Where the symbols take the units:
&: j110->j553, j850->j927, j889->j214, j194->j473, j473->j365, j917->j460, j290->j268, j429->j125, j392->j432, j215->j439, j685->j604, j336->j634, j927->j508, j230->j772, j780->j691, j734->j917, j518->j685, j835->j619, j686->j75, j409->j367, j270->j390, j870->j657, j222->j688, j502->j485, j260->j215, j916->j721, j636->j33, j214->j140, j452->j416, j634->j637, j926->j780, j760->j686, j938->j283, j283->j833, j966->j570, j177->j178, j508->j23, j112->j756, j16->j915, j375->j481, j153->j276, j471->j260, j367->j336, j439->j195, j53->j152, j472->j787, j225->j788, j306->j222, j416->j246, j688->j539, j833->j700, j710->j663, j249->j62, j481->j603, j66->j990, j799->j580, j390->j962, j460->j114, j134->j942, j75->j516, j904->j113, j469->j519, j226->j938, j651->j429, j955->j534, j691->j226, j700->j430, j539->j402, j432->j306, j268->j835, j603->j924, j105->j95, j516->j502, j365->j16, j756->j206, j171->j132, j374->j290, j924->j374, j293->j952, j721->j576, j298->j301, j397->j950, j195->j375, j62->j710, j132->j799, j246->j584, j743->j53, j301->j904, j640->j636, j663->j870, j125->j885, j553->j471, j152->j69, j140->j81, j256->j235, j402->j142, j206->j469, j178->j270, j772->j651, j33->j916, j443->j110, j885->j518, j430->j889, j23->j72, j576->j734, j276->j134, j81->j577, j449->j452, j787->j409, j630->j256, j485->j807, j69->j926, j570->j812, j952->j171, j619->j153, j382->j633, j788->j350, j633->j397, j638->j382, j657->j30, j519->j177, j534->j392, j580->j955, j584->j298, j30->j640, j95->j194, j72->j760, j577->j66, j604->j449, j915->j249, j235->j230, j142->j472, j962->j966, j990->j638, j637->j112, j807->j105, j942->j630, j350->j293, j950->j225, j113->j850, j114->j743, j812->j443
§: j110->j178, j850->j452, j889->j780, j194->j686, j473->j75, j917->j30, j290->j215, j429->j134, j392->j293, j215->j966, j685->j235, j336->j688, j927->j416, j230->j619, j780->j917, j734->j657, j518->j256, j835->j195, j686->j904, j409->j306, j270->j637, j870->j473, j222->j132, j502->j927, j260->j962, j916->j710, j636->j249, j214->j691, j452->j651, j634->j539, j926->j734, j760->j301, j938->j743, j283->j53, j966->j206, j177->j336, j508->j246, j112->j142, j16->j502, j375->j443, j153->j481, j471->j390, j367->j222, j439->j570, j53->j916, j472->j392, j225->j577, j306->j171, j416->j429, j688->j799, j833->j152, j710->j95, j249->j807, j481->j110, j66->j833, j799->j950, j390->j112, j460->j640, j134->j924, j75->j113, j904->j604, j469->j409, j226->j114, j651->j276, j955->j788, j691->j460, j700->j69, j539->j580, j432->j952, j268->j439, j603->j553, j105->j72, j516->j850, j365->j516, j756->j472, j171->j633, j374->j260, j924->j471, j293->j638, j721->j663, j298->j518, j397->j140, j195->j812, j62->j105, j132->j397, j246->j125, j743->j33, j301->j685, j640->j915, j663->j194, j125->j942, j553->j270, j152->j721, j140->j226, j256->j268, j402->j955, j206->j787, j178->j634, j772->j153, j33->j62, j443->j177, j885->j630, j430->j926, j23->j584, j576->j870, j276->j603, j81->j938, j449->j772, j787->j432, j630->j290, j485->j508, j69->j576, j570->j469, j952->j382, j619->j375, j382->j889, j788->j66, j633->j214, j638->j430, j657->j365, j519->j367, j534->j350, j580->j225, j584->j885, j30->j16, j95->j760, j72->j298, j577->j283, j604->j230, j915->j485, j235->j835, j142->j534, j962->j756, j990->j700, j637->j402, j807->j23, j942->j374, j350->j990, j950->j81, j113->j449, j114->j636, j812->j519
^: j110->j215, j850->j72, j889->j577, j194->j915, j473->j249, j917->j53, j290->j153, j429->j685, j392->j688, j215->j481, j685->j416, j336->j756, j927->j760, j230->j125, j780->j283, j734->j743, j518->j452, j835->j134, j686->j485, j409->j637, j270->j570, j870->j636, j222->j142, j502->j95, j260->j375, j916->j917, j636->j576, j214->j66, j452->j298, j634->j206, j926->j938, j760->j502, j938->j430, j283->j889, j966->j110, j177->j962, j508->j686, j112->j519, j16->j710, j375->j374, j153->j630, j471->j195, j367->j112, j439->j603, j53->j780, j472->j336, j225->j952, j306->j402, j416->j301, j688->j472, j833->j214, j710->j30, j249->j870, j481->j290, j66->j633, j799->j392, j390->j812, j460->j152, j134->j235, j75->j807, j904->j508, j469->j270, j226->j700, j651->j518, j955->j306, j691->j833, j700->j140, j539->j787, j432->j539, j268->j276, j603->j268, j105->j365, j516->j105, j365->j62, j756->j177, j171->j955, j374->j619, j924->j835, j293->j799, j721->j460, j298->j850, j397->j350, j195->j924, j62->j657, j132->j534, j246->j904, j743->j926, j301->j927, j640->j721, j663->j640, j125->j604, j553->j439, j152->j691, j140->j990, j256->j651, j402->j409, j206->j178, j178->j966, j772->j885, j33->j734, j443->j260, j885->j449, j430->j81, j23->j75, j576->j114, j276->j256, j81->j638, j449->j584, j787->j634, j630->j772, j485->j194, j69->j226, j570->j553, j952->j580, j619->j942, j382->j225, j788->j171, j633->j788, j638->j950, j657->j33, j519->j390, j534->j222, j580->j432, j584->j113, j30->j916, j95->j16, j72->j516, j577->j382, j604->j246, j915->j663, j235->j429, j142->j367, j962->j443, j990->j397, j637->j469, j807->j473, j942->j230, j350->j132, j950->j293, j113->j23, j114->j69, j812->j471

The rows follow the links: the fewer symbols apart two units are, the more alike their rows tend to be.

Each row is also shifted at random along 9 hidden directions that mean nothing.

Some units, each with a row of numbers:
j402 -> [-125  176  143  -86  124 -206  216 -413  737  570  168  112 -302  -31 -249  -98  172 -194  217   41  374  464 -274   43  337 -153  411 -358   42  518  294  -60   88 -139  145  -18   54 -351  213  282   25  -88   22  -69  295 -551]
j214 -> [-936 -135  173  406 -131  195   66  494  -80   53 -324  180 -112 -207 -286  -19  288 -158  -48  -63 -584  -38  -95  380  356  146  288 -112  306  123 -218 -102 -287  172  219 -123 -114   44  -29 -149  137  185  280  -35 -181  425]
j301 -> [ -79 -174  -50  -86   22  328  273  -49  110  191 -283  310   -2 -128  195  -86  248  100  -15  -36 -443  127 -312 -283 -482  -20   38  456  631 -421   36 -372  -15  565 -103   17 -320  182 -550 -592  109  176 -126  -69 -149   36]
j298 -> [-558  -78  419 -258  -87  122  174  544 -133  489   67  260  212  -29  134  -29   71   42 -331  217  -95 -138    3  -86  244 -110  198 -326 -229 -222  203  -63  245 -270 -185  126  512  -79  214 -406 -479  136 -112 -211 -195  -98]
j439 -> [ 194  -74   33  -90  147  286 -220   83 -176 -157   74 -366    3   62  112  -53  -46   84    3 -189 -290 -275  193   94  298 -279  -96  -10   11 -105 -337  242  -59 -333   71  -17   34  -65 -207  224   64  248  -85   56  -12  248]
j686 -> [ 499 -115 -263  -27  119  119   82 -316  113  -52 -226 -293 -127   81  108   75   18 -201  224 -306  -66  304   62 -141  186   86 -337  143  305   59  -21  434   71  156 -174  137 -296   50 -503  239  290  139 -107  141 -140   40]
j760 -> [ 316 -286  -21 -113  105   18  316  104  -11  -81 -105   64  104  -20   88   13  130   -9   25  112  -35  -89  133 -214 -220   65  -76  221  571 -131  130   46  123  250 -233  129 -571   63 -284 -291  173   53 -178   90 -184 -196]
j885 -> [-533  151  331 -155   -7  122  888   51 -673 -626 -133  217 -131 -115  100 -206  318 -158  135   42  -43  232   66 -161  -94 -204  152  598   88 -142   52 -187  -20  320   80   -6 -345  129 -116 -155 -262  -43 -157  -66 -137  -10]
j113 -> [ 241   26  117 -193 -197  228  210 -168   94 -156  -18  461  189 -172  156  114  320 -227  486  -25   88  313 -290 -188  287  -35  -29  -80   61  207  335 -471  216  303  -17   36  105  -69 -126  -29   45 -291 -194  -92  132 -182]
j485 -> [-227   97 -142   -8  115 -157   22 -164  -74  238 -170 -235 -186  137   39   27 -292   -9 -151   42  179  448   52 -213 -311  168 -127  350 -109  -60  151  370  138   83 -259  209   55  121 -141  -55  -50   64 -129   64 -283 -119]
j142 -> [ 711  173   46   66   -8  -71  -76 -470 -357 -622  120  -59 -160    1  -98   40 -112   74  350   94  449   46  118  134   81  -67  -48  107 -496  172  -17 -176 -151   98  219 -128   79 -186  -21  431  -43 -346  -45   43  198 -160]
j152 -> [-316  340  173  130 -183  -41   41   70   89  343  -69 -271  -93   -3 -185  132  -98 -404    9  -70   96  608   42  198  539  264   84 -156 -230  530  132  301   91 -293   21   95  347  -11  291  317  -27   35   76  -26  -92 -209]
j171 -> [ 120  149  -48  235  -76  381  369 -760  322  348 -429  -24 -648 -128  -90 -133  398   -4  150 -430 -255  585 -425  115   22   13  141  159   31 -267 -187 -292 -461  554  352 -187  122 -105 -667    2  -67  216  281 -183   80   99]
j915 -> [ 947   92 -118   40 -178  -85  293 -362 -272 -408 -354  351  -34  -59   94   58 -187 -360  183 -243 -136  346 -175 -135   57  225 -419  304 -102   98   50  188  -18  619 -101  -85  -39  278 -365  156   30  -17  -44   38    1  108]
j260 -> [ 308   31    3 -212   78  175  -53 -444  110   33  171  -31 -121   30  147  -49  131  251  174  -19  289    7  -99 -132  -50 -276   23  -86 -267 -236   57 -299    5  -29   79  -11  260 -247 -181   58 -174 -133  -92 -100  179 -135]
j276 -> [-514  104  370 -123   78  138  336  -65 -508 -244  -74  182 -244  -67   -1 -120   88  -73  186   56   72  246  -42   -1  425 -324  189   65 -444   51   75  -23   24   48   82   12  315 -186 -119  135 -345  -49 -164 -101  -97   60]
j336 -> [ 683 -512 -156  109  263   92 -157   24   49 -216  -39 -211 -111   48  -70 -100  112  188  -11 -233 -340 -760  243  228  301 -202 -148 -332  318 -237 -475  363 -294  -70  103 -127 -432 -178 -417  212  229  314  177  130   48  409]
j700 -> [-151   40 -286  263   48 -154 -145 -161  298   98  -70 -484 -199  100 -202   95  -25 -141   80 -172  169  247  148  153   97  251  -77  -82  126  282  -62  377  -73 -131   24   78 -222  -17   55  345  313   -1  183  152  -40    6]
j942 -> [-300 -130  -80  -35  125  194 -340 -124 -118   29 -104  216  -92    6  126  -36  -91  227   62  -30 -150  -46 -255 -102   -6 -237  -44  -12 -268 -243  -55  -98   -8  166  -39   15  392  -74 -325  -90  -95   27 -109  -48  -61  364]
j112 -> [ -22 -135  -18  -71  212 -259 -262  -52  251  397  203   68  -88  113  -70 -120 -177  331 -286  161  186 -371  -35    5 -143 -203  138 -360 -278 -192  -16   70   -7 -227  -23  -43  261 -211  163  -59 -216   55   70  -54  122  -47]
j81 -> [ 135  126  145  154 -142 -350  276   75 -253 -205  -86  476   18 -116 -198  -47 -165  -45 -147  328   49   41  -95   34 -500  237  164  382   33   93  136 -284 -111  445   40 -173 -231  216  225 -281  -68 -158   57  -17   25 -240]
j374 -> [-375   16  330 -285  253 -137   79  229 -177  281  262 -135  -35  121    4 -136 -195  162 -281  326  256 -108  232  -67   56 -292  255  -60 -257  -40  118  245  212 -488 -143  144  212 -196  248  -52 -347   95 -216  -42 -133 -314]
j16 -> [ 359    2  -84   50    3  -77  455 -128 -643 -573 -203 -524 -212  163   61   39  -12 -171   33 -244  246   90  559   19  266  174 -418  123 -332 -173 -134  672  -58  -32 -116  144 -170   53 -203  394 -187   46   62  118 -277  175]
j780 -> [ 282 -157  215  254 -192  223  347  100 -291 -286 -306  149 -100 -182 -170   82  303 -184  182  -46 -237   29   90  259  411  214   37  -39  168   65  -72 -136 -229  366  145  -84 -213  -52 -301   -5   61   27  135  -17 -142   64]
j990 -> [-932  489   28  273 -231  -73  322 -305   45 -232 -125  227 -267 -190 -245  -18  245 -257  350   31  200  776 -361   80 -259  175  329  452    2  421  189 -577 -165  437  340 -123 -116  115  244   45  114 -381  140  -52  153 -122]
j75 -> [ 348 -521 -213 -108  213  -16  -79 -156   39  478  -73 -239 -129  220  177   51   -2  611 -356  197  421 -371  286 -265 -439   99 -227 -266 -216 -881  144  158   85   46 -401  284  132 -246 -430 -456 -341   55  -26  -41 -357 -106]
j23 -> [-100  -56  265 -173  -56   66    8  243   55  557  -57  260  110  -19   71   47  -98 -103 -162  108  -81  153 -122  -86  373   11   59 -310 -208   39  258  117  272 -111 -234  136  524  -82   16 -188 -268  137 -147 -136 -164 -156]
j246 -> [-262  186 -406  -69    7  200 -273 -326  199  -39  -30 -241   55   70  254   82  -23   26  223 -210   19  410 -196 -300 -440    6 -227  440  172  -65   31 -138  115  118  -75  121  -45  211 -192  -11  277 -101 -157   58   14  120]
j916 -> [ 795   70    3  129 -314  138   50 -133 -460 -195 -298  149   40  -46  134  137 -164   13 -113  -99 -147   78  -29    8 -120  318 -339  182 -409 -343  -60 -112 -149  430  -46  -86  362  205 -290 -145 -240    7   85  -93 -125  150]
j429 -> [ 175  179  -87  -75  -35   62 -248   63 -344 -425  -94  146  193    3  190   -5 -367 -261   96 -262 -447   76 -157  -72  194 -127 -318  291 -118  215 -194  296   86   46  -34  -72  181  320  -89  266  122  123 -180   80   43  446]
j570 -> [ 503  169  245 -332  195 -221  706 -404    3  214   98   38 -305   76   58 -321  -21   59 -261   41  238   96   24 -196 -247 -299  168  196 -143 -271   71  151  -10   -8    3  -76  -51  -89  -42  -38 -464  193  -65 -118  121 -465]
j962 -> [-681  193 -261   54  113  102 -573  145  345   84  113 -180  118    6   20  -76 -163  -35   -6 -218 -513   -2 -271   42 -216 -196   65  267  405  241 -322   18  -40 -246  166 -106 -116  252  150  100  446  181    4  101  182  382]
j788 -> [ 156  154  150  169 -347   54   18   81 -396 -699  103  339  218 -186  -79  104  186   32  248  184  130 -196  -14  198 -128  130   79   87 -214   67    9 -747 -204  242  302 -221   -8   43  291  -46  -32 -451  121  -59  224   14]

From each start, follow one symbol. Which unit do you reach?
Answer with the unit's name.
start [-304  105  353 -190  -70 -186   -6  736 -312 -346   91  932  571 -223   38  -90 -348 -376  -43  303 -607 -160 -346 -105  -19 -187  181  363  382  548  126 -154  284  151  -76 -170 -142  411  424 -263  161   18 -331   34  102   49]
^ -> j125
start [ -34   22  172  -55   99 -229  -33  244 -222 -227  202  162   89   10  -85 -141 -187   58 -162  184  -38 -398   97   98  -32 -211  145  -12 -118   71 -111   46  -27 -194   88 -133  -43    9  322   43 -114   24   -5   17  125   22]
& -> j469
start [ 187 -235 -134   -2  -43 -147  248  369  122   34   50 -233  268   62   52   68  159    3 -255   43   18 -356  368  -73 -303  284 -136  -29  542 -201   15  163   69 -116 -194  111 -602  162  162 -274  137   66  105   89 -124 -137]
& -> j916
start [  10   -6  -97 -157  195   17 -648  174  202  261  227  -98  247   79  113  -21 -404  194 -176  115 -215 -220  -86  -89 -254 -200   -3  112  162   53 -102   75  157 -322 -107   19  107   74   85  -71  213  148 -214   77   68    8]
^ -> j374
start [ -45  -83   88   96  -33   95 -185   29   99 -440  158  245   71 -162 -184   43  295 -122  508   -5   12 -206  -98  263  565 -193  180 -375   90  467  -39 -346  -82  -29  301 -153 -120 -264  130  346  281 -277   49   43  301  115]
^ -> j637
start [ -21   22    1 -123 -117 -120 -206  -33   50   37  130  164  184   44   51  222  -69 -112  249  154  502  218  -24 -121  311  106 -107 -377 -434  292  418  -44  346 -105 -205  193  412 -155  237  144  -87 -372 -156  -15   -2 -203]
& -> j485
start [-649  221 -305 -238   98    9   75 -378  723  525  100 -269  -95  117  170  -11  185 -176  187 -266  235  636 -256 -339  -68 -101    0   -5  218  175  245  126  289 -210 -118  223   10    4   55  125  156  -23  -99  -14  104 -162]
& -> j416
start [ 377 -134   67 -218  192   97  118  -14  141   30  116   16   51  -13   91 -135   74   95  -28    0 -190 -247   -4 -110 -122 -272   76  116  426 -118  -97  -40   16  -48   14  -52 -323  -35 -178 -106   96  187 -140   27   98 -134]
§ -> j966
start [ 305  275 -250  136 -148  -27   -2 -264 -354 -130 -274 -375 -129  137  117   88 -335  -87 -172 -261  -25  388  111  -58 -268  328 -421  425 -360 -195 -132  371 -103  150 -102   37  209  334 -177  126 -107  113   80   35 -187  200]
^ -> j916
start [ 362  140   -9 -172  129   70 -345 -317 -219 -129  163 -205  -55  115  135    9 -309  201   98   42  253   61   51  -92  -10 -225 -134  104 -498  -41  -10   60   78 -186  -31   41  404 -114 -111  244 -136  -81 -222   19   44  -57]
§ -> j553
start [ 105  311   20  113 -133 -182  458 -651  -63  -30  -82  -67 -473   31 -135  -35  138  -28  100  -71  603  495  -21   55  -26  131   47  -34 -655  -73  160 -106 -188  208  176  -46  285 -159   30  244 -405 -246  225 -126  100 -228]
^ -> j950
start [ 806 -138 -166   67   68   68  224 -358  362   31   -2 -387 -207   49  -53  -46  291   62   52 -266   56 -170  179  110   50   32  -78 -181  305 -191 -205  116 -237  -16  137  -72 -419 -145 -264  189  140  145  223   41  150 -104]
^ -> j534
start [-458   20  495 -125   57   61  562  206 -112  223    6  233 -218  -94  -81 -286  249 -103 -191  -62 -257 -126  -50  169  541 -373  390 -304 -169  -69 -109   93 -112 -206  196 -135  236 -186  101    3 -454  306  108 -200   51   63]
§ -> j637
start [-231 -289  -32  142  182  137 -127  102   64  143 -182  270 -166  -90  -73 -217   42  278 -232  -45 -598 -432 -246   98 -250 -216  186   78  341 -378 -349 -140 -320  280  149 -212 -166   20 -358 -330   62  325  134  -32  -12  420]
^ -> j177
start [-102  164  224   82   38   24  659 -198  -13  356 -149 -419 -511   41 -152 -203  206  -21 -301 -157   13  243  183  178   98    4  232   40  -90 -248 -167  267 -292 -113  177  -54  -32 -110  -98   51 -357  345  255 -119  -97 -176]
& -> j171
start [ 379  100  152  -37 -295   36  754  -40   -8 -423  -38  -10   70 -102   -7  116  517 -610  439 -302  202  281  188   84  788  169 -118 -317  108  420  166  110   82  -13   83   29 -277  -46  137  434   31 -169  110   -4  133 -169]
§ -> j249
start [ 460  210  -63  230  -31  278 -106 -539  105  -92 -279   -8 -345 -131 -122  -35  -17 -139  293 -307 -384  450 -341  187  133  -14   12  334  117  221 -250 -136 -328  402  316 -231    5   32 -498  280  283  131   63   14  147  126]
& -> j222
start [ 779 -320 -101  110 -238   96 -108  229 -455 -566 -213  306  308  -54  136  175   -8  -55   73 -140 -275 -484  108   59  260  204 -457 -213 -129 -193 -125   43  -66  316 -111  -60   25  145 -232  -25   18  -50   73   37  -78  476]
§ -> j807
start [ 251 -522  110   97  240  117   50   17  308  540 -206  381 -268 -103 -147 -221  165  404 -316   96 -457 -521 -215  100 -174 -174  287 -206  418 -527 -185 -178 -305  357   57 -168 -178 -210 -530 -518  -57  395  150 -109  -57   77]
§ -> j392
